Each row is followed by its class number. Each block has new classes, again numbered from 0 up, in any order.
[ 17  21  -2  26  18 -36 -36  47   4 -17  39 -40 -73  15 -27  52  15 -12
  60   1   3  24   3 -38  37  17 -18 -49  31  63 -20  48] => 0
[-20   1   2   4  17  44 -14   7  25 -13  33 -20  46  15  22  19 -47   2
 -55  23   1  20  42 -11 -46  43 -20 -27 -34  35   7  -8] => 2
[-34  18 -30  34  36  -1 -14  31  -7 -31  29 -22 -49  17 -35  13  18  -9
  63  20 -13  22  15 -46  -2  48 -31 -51  18  52  -6  79] => 1
[-32  -8 -50  11  36 -29  -4  63  14 -57  45 -51 -47  22 -61  35  21  10
  49   6 -30  30  10 -53 -17  57 -32 -49  12  65  10  47] => 1
[-36  30   4   8  29  28  18   8   3   6  21 -15  37   3  59  -4 -14 -12
  -9  12 -21   8  62  19 -51  20  16   2 -52 114   7  23] => 7
[-22   9 -48  28  28 -80 -18   8 -17 -62  64 -23 -63  73 -53  43  50  18
  48 -34 -30  43   2 -31  23   6 -40 -46 -13  35 -22  56] => 6
[-27  13  31  20  25   0  13 -34  -2 -33  51 -18  37  16  65  19  23  13
 -34  88 -39  38  12 -15 -42  23  -6   9 -38  71 -21  13] => 1
[-35   7 -36  48  59 -35 -18  16 -19 -34  36 -41 -35  11 -61  31  11 -20
  58  39 -30  33  15 -44  14  30 -53 -38  21  38   8  80] => 3
[-48  -9  33 -16   8 -11  -2  -3  -2 -37  29  -1  32  17  20  -5 -34 -35
 -27  68 -31 -24  33   2 -64  68 -22 -11 -51  95   4  16] => 1
[-14  24 -34  23  58   1   4  44  27 -43  63 -27 -62  22 -38  46  40  27
  43  -7 -24  83   7 -53   1  28  -5 -26  17  74  14  43] => 1
[-64  57 -53  27  18   5 -21   1 -33  -7  48 -27 -22 -14 -49   1  -1   9
 -17 -14 -53  -9  50 -83 -21 -15   2  67 -26   5  36  51] => 2
[ -5  48 -35  21 -18 -22   3  -2 -46 -31  24 -12  20 -24  12  18  28  26
  -4 -27 -42 -77  43 -46   0 -17  34 100 -21 -31  25  61] => 7
[-24  47 -90  53  14  49  15  12  -7  30  -3 -12  14 -25 -49   3  -4  40
  12 -25  -1 -39  69 -44 -52   4  25  46 -16  -7  24  47] => 5
[-58  40   0  -2  11  -1  38 -21  -8 -24  38  16   4  24  19   2  11  -4
  -7  93  12  22  17 -12 -38  14 -29  -2 -24  85 -14  16] => 4
[-14  19 -26  35  12 -39   5  67  19   3  33 -45 -94   6 -51  34   5 -25
  56   9  -9  51  16 -42   9  27   5 -56  27  59  25  43] => 5
[-37  34 -49  34  34 -43  -8  52  -4 -27  42 -47 -54  15 -25  32  -5   3
  77  13 -24  20  10 -55 -21  28 -11 -31   4  36   9  37] => 6
[-35  45 -76  35  -5  40  14   8 -47  -3  36 -24 -20 -18  -5 -10  31  30
  24 -15 -17 -29  20 -86 -28  -6  26  43  -4 -27  -2  42] => 2
[ -3  44 -25  34 -16 -38 -49  11  -2  53  41 -20 -80 -11 -44 -17 -19  -5
  17 -49   0 -13  34 -23 -17  -9  11  32   0 -10   8  73] => 6
[ 25  27 -53  51  -9 -27 -40  19   6  -2  16 -36 -31 -12 -60  21   2  29
  27 -30 -13 -30  50 -61 -23  32  28  66  -8 -16  18  73] => 3
[-59  17  -9  16  31   3  19  10  29   1  30 -22  30   9  43  -1 -31  -6
 -14  63 -24  10  33   0 -69  32 -20 -15 -26  93  14 -12] => 5
[-67  21  -8 -27  37 -12  -1   1  13  -4  16 -40  12   9  20  27 -50  11
 -39  23 -30  -9  23   5 -40  29   2 -21 -52  70  26  29] => 2
[-35  -4  30  -6  33 -40   9  -4   7 -18  77   8  28  -9   9  30  -8   1
   5  57 -14 -36  61  -6 -51  36 -11  52 -31  84   0  11] => 4
[-27  46 -97  17 -15  15  -9  20 -36 -35  13 -20 -19   4 -42  28 -17  40
  37 -81   4 -14  20 -54 -11  -8   9  38  -3 -35  -7  25] => 2
[ -65   11  -15   13   13  -55   20   64    3  -44   59   -1 -108   34
  -54   28   44    5   61   -4   13   34    8  -54   -8   37  -17  -38
    8   59  -18   47] => 4
[-61  -7   3  27  -2 -60 -11  56  14 -18  44 -22 -98  12 -53  19  48  25
  53  10   8   3 -10 -47  -7  28   1 -48  19  -2 -21  53] => 5
[ -6  -3  -8  22  36  -5  14  55  34 -31  53 -29 -77  18 -21  18  69  37
  58 -29  -5  69  12 -36  -1  37  17 -34  18  58 -10  56] => 1
[-36  45 -32  44  31 -31   6  44   0 -41  56 -44 -86  41 -20  32  36   2
  87  -6 -14  39  20 -53  11  18 -23 -34  30 102 -13  57] => 0
[-30  55 -50  27 -20  31  -7  65 -16 -11   4 -30 -52 -31 -60  -9  -3   4
  50   9  -9 -29  37 -95 -53  42  37  35  -6   6  24  43] => 1
[-77  22  26 -15  22  23  16 -10 -23  13  74  11   8  -3  12   1 -21 -34
 -56  75 -14 -19  18   2 -59  15 -11 -13 -40  92  17  29] => 7
[  1  56 -21  45 -25  -9   4  -6 -52 -12  32   2 -17 -22   1   4  -1   1
  21 -31 -10 -74  60 -43   1  -8  14  90  11  -9   2  78] => 0
[-27  -3 -39  51  -9 -82  -5  46  16 -41  40  -5 -98  33 -27  30  38  13
  62 -18   2  33  -5 -41  11  32  -5 -48  26  23 -28  76] => 5
[ 22  32 -25  19 -13  13 -22  12 -35 -19  26 -46   1   2 -46  27  21  35
  -1 -27  -7 -55  39 -53 -19  22  12  57 -27 -34   7  31] => 3
[-54   8   0  31  22 -79  17  34  -3 -91  76  -1 -68  25  -4  38  35   5
  80  35 -15  41  -9 -46  14  15 -29 -12  41  64 -24  48] => 0
[-75  31  16 -28  29  44 -15   5 -13  -6  49 -15  -4  11 -52   5 -28 -14
 -19  43  -8 -12  35 -31 -38  24 -17 -18 -33  52  33   6] => 2
[-20  38  21 -14  -2  -5  -6  -4  17  -9  38 -44  14  27   6  19 -25   0
 -31  57 -10 -27  36  -3 -47  25 -15   6 -35 107  11  -7] => 0
[ -29   19  -23   38  -17  -45    4   57  -17  -23   83  -30 -108   13
  -59   12   36    1   88   24   13   42    1  -66  -28   25   16  -31
   16   21  -22   51] => 6
[ 19  36 -37  17 -42 -31  25   1 -17 -30  33   0 -22  10 -53  25  33  21
   4 -22   0 -45  55 -52   0   1  14  91  -4 -24  23  27] => 4
[  2  29  -4  24  32 -53 -46  31 -29 -38  46 -32 -75  30 -22  36  32 -25
  80  -6 -38 -15  10 -62  24  44  -5 -13  -4  64   1  63] => 3
[ -3  16 -27  31  20 -39   7  66  15  -4  64 -35 -86 -24 -13  32  24   9
  47  17  -4  34  14 -51 -11  25  26 -19  20  93 -13  80] => 0
[-24   2  -2  47  46 -27 -41  25  -6  -1  29 -40 -54   6 -40  12  25 -12
  69  22 -14  15  20 -40   0  40 -18 -35   6  39 -14  76] => 3
[ -4 -13  24   6  15 -17 -36 -71   3  -4  35  38  35  74  12   9 -13 -20
 -42  30  -4 -21   9  30 -26  21 -45 -38 -55  30 -22  -5] => 6
[-52  51  10 -47  34  35 -15 -31  -8  16  39 -10   8  20  12   0 -48  -1
 -40  49   9 -30  -8  22 -61  21 -27  -1 -40  91  14  -3] => 3
[-19   0  37  -6  30  10  -9  -7 -14  10  47 -49  12  21  12  -7  24 -19
 -22  24 -48 -19  56   1 -41  44  -8 -10 -58 112  -2  31] => 1
[-61   6  30 -24  38  -4  32 -28  36  24  28  14  -4  21  28 -33  17   0
 -47  38   7  37   6  36 -26 -14 -45  -6 -13  73   2 -12] => 4
[-45  48   0 -18  48   7 -19   5  -7   7  43 -27  27  -3  22  56 -40 -13
 -44  62 -38 -13  14 -10 -38  13  -3 -12 -56 102  29  12] => 7
[-47  45 -44  44  -3  21  11  48 -31 -27   7 -43   1 -10   9 -26  45  24
  48 -48 -25 -36  66 -54 -23   7  11  46  -9  -5   4  52] => 7
[-57  37 -61  23  44  39  27 -25  12  10 -16 -50  35  26 -13 -15  -1  26
 -19  70 -23   5  27 -15 -78  30 -13  -6 -49  77  24  25] => 3
[-41   6 -20   2  -4 -62   9 -19 -31 -64  53 -16  42  35  51  10 -12   2
 -26  57 -36  -5   6  -3 -53  21 -38   1 -55  47 -27  10] => 6
[-19  33  16  -1 -14 -97  -7  46  -4 -53  83 -13 -93  11 -17  46  36  -6
  67  45  -2  28   8 -54   9  25   3  14   8  81 -19  43] => 4
[-27   5 -51  38  39 -44  -6  17  27 -21  57  14 -60  17 -47  27  35  24
  71 -29  -6  35  15 -23   5   1 -10  -4  30  45  -2  48] => 5
[-74  46  35  -8  28  -1  24 -11   9 -32  37   0  37  11  62 -11  -6  14
 -26  67   7  15  44  11 -38  13 -49  25 -23  69  -8  13] => 4
[-11 -12 -57  46  -5 -59   1  19 -10 -61  10 -53 -34  54 -12  17  36  16
  69  -8  -8   8   4 -26 -10  55 -29 -40   4  29 -38  63] => 3
[-40  16 -11 -11  18 -46   8   3 -46 -59  60 -39  57   5  50  21 -26   7
  17  33 -34 -19  30   7 -52  15 -29  23 -47  57 -22   1] => 6
[ -7  11 -17  -5   1 -53 -32  48  -8  -8  33 -55 -65  12 -19  10  28   7
  58  16   1   8 -28 -30  -4  13  -8 -57  -3  17 -28  27] => 6
[ -9  51  14 -26  35  41 -31 -35 -18  23 -16 -46  36  27   7   5 -21 -16
 -13  68  -1 -20  10  20 -20  19 -32 -34 -50  80   6  10] => 3
[-18 -14 -24  22  -4 -68   5   8 -17 -51  22 -10 -12 -11  25  -3  35  25
  26 -46 -50 -52  37 -41  14  15  27  58  -5 -37   8  77] => 2
[-41  18 -10  14  35 -39  17  24 -11 -18  55 -16 -73  43 -37  57  41   3
  54  16   2  11   6 -37   5  26 -19 -44  -1  66 -18  34] => 4
[-49   7 -55  17  54 -51  14  56 -12 -24  69 -10 -75   3 -15  18  53  -1
  61   1 -21   7   4 -60  -4  27 -31 -23  15  81 -15  65] => 4
[ -4  42  -6  43  14  -9  10  69 -19 -61  14 -34 -44  22   5  54  16  -5
  99   3  -3  -7  47 -61   9  54  18 -35   2  70 -14  53] => 0
[-11   7 -27  46  34 -26 -58  17  10  -1  33 -51 -43  18 -26  -4  28  -4
  74  14 -16  22  13 -42 -12  32 -36 -22  13  58 -26  47] => 3

A new block, with new classes numbered from 0.
[  6 -23 -24 -23  -7  37 -21 -35   4 -28  43  27   0  13  16 -36  -8  39
  44  50  -5  -6 -48  20  31  16  44  84  36  13  -6  24] => 4
[  4   3  29   4 -29  -6  -3  15 -16  13 -27   3  21  32  -4  20   9  -1
 -26 -11   7   7 -22 -41  12  10  10  -2 -14 -20  15 -23] => 1
[  5 -22  25  -5   1  13 -17  18 -17  -4  -2  38  30  51  18  20  14  20
  -5  19  27  -9 -41 -35  22 -11  59  31   8  19  11  -6] => 1
[  -5    4   19   35  -37   36  -12  -36   -5   15   12  -23   10  -33
   38   11   -4   21  -12  -28  -14  -21   -9   12  -10  -24 -114   15
  -20   42  -13    3] => 0
[ 16 -15  27  -7 -44 -54   9  39 -27   5 -54 -14  18  24 -18   9  -5   2
 -22 -52 -15  19  14 -38   7   3  10 -54 -38 -42  -1 -33] => 6
[-14  29   8 -14 -22 -63  36   0 -27   7 -58 -35  -4  -4 -62  -5  -3 -48
 -49 -32  -3  34  54 -12 -33   2   3 -86 -27 -70 -12 -37] => 2
[ 19 -13  12 -22 -10 -25 -18  43 -19 -16 -32  25   8  42 -17  11  24  19
  -5  -7   1   9 -17 -34  24  28  58  21   0 -24  14 -17] => 6
[  7  47 -11 -18  -7 -25 -10  15 -26   3 -55  -4 -19  19 -57  -2   5 -31
 -41  13  16  27  13 -15   0  28  32 -18   4 -48  15 -31] => 1
[ -1  38   0   2  64  34 -35  18  18   0  -6  46  -1 -11  27   2  42 -17
 -21  32  51   2   6  14  -2 -18  47  50  24  59 -10  26] => 5
[  9 -31  10 -25 -32 -26  12   4  -5  -1   0 -23   1   8  11   1 -24  24
  22 -25 -38   5 -17 -13  30  44  12 -27 -23 -56  40 -16] => 5
[ 25  36 -23  -1  18  19 -20 -26  23 -11  -9  19 -26 -35 -59 -36  -1  -6
  11  21  33  -8   0  44 -24  -3 -27  22  24  36 -24  28] => 3
[  8   7 -23 -16 -19  25 -29  -8 -20 -12  -5  10  -9  -5   1 -12   3  17
 -15  33  20  13  -6   0   6   9  20  55  15   4 -15   2] => 4
[ 30 -58  18 -14 -49 -19   0 -13 -17 -31   2  -7  25  27  -9 -33 -31  55
  50 -21 -25  -4 -40  -1  27  26  21  -2 -10 -16   5  -2] => 6
[ -1 -11  -5 -21  -1   9  -5   5   5   5   5  10   1  18   8  14  11   5
   2  13  -3   4  -4 -23  13  -3  29  30  -2 -11  -4  -1] => 4
[-17   5   1  -5 -11 -26   6  30 -26   8 -17   1   0  28  14  20  22   8
 -20 -13 -23   2 -19 -22  26  26  10  16   3 -41  18 -34] => 0
[ 18 -38  -3  -1 -27 -23  52 -45  28   7  31 -49  -6 -21 -44 -45 -81  13
  70 -44 -56 -22  -3  41  -5  25 -74 -74 -29 -57  -6   1] => 3
[-13   5  -4   4  18 -37  50 -15  17  19   4 -44   5  22 -21   5 -24 -55
   3 -18 -32   3  27  -9 -10   6   1 -91 -35 -47  -1 -25] => 1
[ 10  42  -1   5  20 -25  -5  44  -8  24 -60   7 -10 -16 -56  16  32 -44
 -69 -19  50   8  49 -21 -41 -23  -6 -37 -21  15 -33  -9] => 3
[  7   0  12 -16 -42   0 -36   5 -59 -19 -49  14   9   4  -4 -23  18  46
 -29  -6  17  -1 -39  -8  15  -1  12  45  12   8   8 -17] => 0
[-23   9  -4  16  -3  10  28 -23  15   9  45 -14  -1   1  17  30   1 -16
   2   3 -21   1   9   3 -11  25 -45   2  -3 -15  -5  -6] => 2
[  4 -43  21 -12  15 -52  23  61  -1   1 -13  19  30  67  12  43  23  -4
  12 -21  -5   8  -1 -52  19  -7  83 -34 -20 -11  -2 -20] => 6
[  2 -22  19  -1  15  22 -11  18  22   3  28  34  16  15  64  25  10  20
  22   4   0  -5 -33  -7  32   2  28  40   3  24  20  12] => 5
[ 12  -6 -36  -6  37  -3  -1 -18  20 -35  29   4  -4  24  -7 -35 -10   1
  48  30 -10   1 -11  37   9  32  48  19  23   2 -17  16] => 6
[ 17  29 -19   8  36  17 -30   7  11 -15  -1  21 -12   3 -10  -4  21 -11
  -9  19  20   3  17  18 -10   5   9  37  11  36 -21  14] => 6
[-18  62 -34  21  25  23  -4 -26  13   1  13  -7 -24 -24  -3   9  14 -49
 -40  26  15  17  40  29 -38  11 -41  16  10   6 -26   3] => 2
[ 28   6  25 -14 -42  28 -38 -11 -37  -7 -31   1   0 -41  -4 -40 -12  36
 -14 -12  24   1 -11  16  -1  -8 -34  15  -6  28   9  11] => 5
[ -7  24  25  -3 -29 -34  11 -20 -42  16 -68 -36  -1 -36 -34  -3 -10  -7
 -52 -48   2   2  46  10 -31 -61 -68 -77 -34   5 -23 -31] => 0
[  8  36 -18  18  44  -9   3  19  18   4  -6   5 -12  -2 -14  13  19 -41
 -17   3  11   9  46  17 -20  -4   5 -16  -5  20 -33   3] => 6
[  6   8 -27  -4  10  20 -29  -3   9 -19   2  19 -15   7  24  -3   6  10
  13  33   1  -8 -30  14  15  25   9  59  27  12  22  -3] => 7
[-13  51 -33 -25  51 -13 -23  12 -20 -17 -39  19 -28  11 -30 -20  42 -21
 -33  31  18   6   6  17   2  15  60  40  33 -10   1 -13] => 0
[  9 -28  12  -7 -21 -12 -13  23 -20  -3 -29   4  15  25  17  22   9  17
  -6  -4  12  -2 -19 -28   5 -13  10   3  -8  10  15 -19] => 7
[ 33 -18  31  -6 -49  51 -68   7 -30 -13 -20  34  16 -13  39  -4   4  70
 -17   0  35   5 -45  -4  21   3 -16  81   1  43  20  19] => 5
[ 11 -34  15  -7 -35 -26  17  16   8   9   0   4  16  22 -10   3  -7  26
  19 -32 -15 -14 -39 -31  17  22  -1 -10 -14 -25  11  -8] => 3
[-12 -10 -11  12  21  27  20 -22  44  18  47  -4   4  -2  42  25  -1 -15
  23  11 -10  -5  12   0  -3 -21 -10   7 -12  24 -29  18] => 4
[ -5  14  -9  -1  42 -34   3  62   7   0 -18  25   7  49  11  43  48 -28
 -23   2   7  18  10 -38  12  19  76   6   0 -11  -9 -17] => 6
[-23  41 -35  10  55  19  19 -43  38 -11  50   7 -21  -8 -10 -16   9 -39
  19  43  -4  -1  12  50 -18  23   3  28  36  -7 -18  15] => 2
[-21 -27  25 -25  -9 -40  40   6  -2  -1  -2   9  22  43   1  11   4  -1
  17 -17 -20   3 -18 -32  15   8  57 -25  -3 -56  16 -26] => 2
[ 18 -10  -1 -12 -14  13 -39  -9 -18 -26 -27  15   3   7  -1 -20   0  31
   6  21  22  -5 -30  11   6   0  14  45  18  25  12  -2] => 7
[ 39   7   6 -11 -47  -7 -29 -10 -29 -33 -43  -1  -4 -11 -46 -58 -14  31
   3 -15  -3  10 -16  19   9  35   1  22   2 -18  -1  -9] => 6
[ -3   2  22 -13  -4 -12  24 -36   6  -9 -11   5   7  -3 -37 -18   2  -5
  21  -2  14   4   1  12 -17 -16  15 -20   9   0  -9   2] => 2
[ 22   1   5   8  -8 -11  11 -15  15  -4  -7 -14  -2 -14 -26 -10 -17  -6
  22 -20  -9   5  22  19 -12  -3 -26 -38 -17  12 -21   9] => 6
[ 15  14 -20  -2 -46  44 -27 -24  -4   2  10  -4 -21 -28   4  -1  -7  21
  -5  22   2  11  -7   7   2  16 -52  55   7   5  -8  11] => 4
[ 12   3   6  -4 -13   0  11 -24   4   1  -1  -8  -1  12 -24  -8 -20  -4
  17   4  -8  -1 -14   2   6  14  -2 -18  -5 -17  15  -7] => 1
[  5  16   2 -28 -16 -14  -8  12 -23  11 -52  -9  -8  -6 -40   2  12 -16
 -39  -6  16  21  37 -26 -12 -17  18 -15 -19 -26 -14 -18] => 4
[  8   5 -18 -28 -34 -49  26 -47 -14 -14 -28 -76 -21 -34 -52 -47 -56 -10
   8 -26 -38  27  33  38 -11  45 -25 -94 -32 -72   7 -12] => 5
[ 11 -52  39 -10 -35  32  -5 -28  10   4  15  19  37   5  25 -19 -10  48
  43  -6   6 -21 -41 -16  17 -43  10  32  -3  30 -11  27] => 4
[-24 -13  14 -16  21  -2  27   0   0  -4  27  24  15  27  16  14  21  -6
  12  10   3  -7 -12 -15   2  -6  41   8  10   5  -3   0] => 2
[-16   8  -7  11  10   3  16 -39  12   1  18 -24  -1 -11  11 -17  -4  -5
  18 -10 -29 -13  -8  30  -2   3 -41  -3  -1   7 -10   3] => 0
[ 22  50 -21  22  54  39 -48  41  23 -16  -6  68 -17   7   7  40  78 -14
 -15  54  59   7  -5   0  -3  -5  42  93  43  77 -19  13] => 6
[ 15 -27  35 -20 -26 -14 -11  15 -22  -1 -32   2  21   5   4  -4  -5  26
   0 -22  15  10 -10 -17  13 -12  27 -19 -16   3  15  -8] => 5
[ 17 -19  32  11 -29  29  -5 -17  18  15  19  -3   9 -31  35  19 -18  26
  23 -21  -2  -5  -6  10   4 -16 -62  -7 -21  40  10  20] => 5
[-12 -16   5  -7   1   0  19 -29  -7  -6  20 -10   7  -1  13 -27  -9  14
  30 -14 -33 -23 -25  22   9  -9 -22  -3  -3  10  -4   4] => 0
[ 14  -6  11 -11 -11  28 -32   3  -4  -8   6  15   0  -6  20   0   7  29
   3   9   3  -1 -26   3  19  25  -1  47   5   5  25  13] => 5
[-15  27  12  18  11 -26  25   3  -8  28 -26 -24   0 -19 -10  13   9 -37
 -33 -35  -6  -1  45   7 -24 -38 -47 -55 -26   9 -24 -18] => 0
[ 32 -59  26 -15 -41 -15  29 -51  18 -14   6 -26  12 -23 -59 -56 -68  36
  74 -44 -34 -30 -23  32  -5  -4 -50 -59 -30 -32  -5  13] => 3
[ 19  -4 -19  -6  -4   8 -21  10  -7 -12   4  24  -5   7 -17 -11   2  23
   1  14  20 -11 -29   3   4  20   5  41  15  14  -7   8] => 3
[ 12  -7 -18  16   3 -11   7   4   5  -2  17 -21   2  13   5   8 -13 -13
   3  -8 -13   6  24   6 -11   6 -20 -28 -20   6 -23   1] => 6
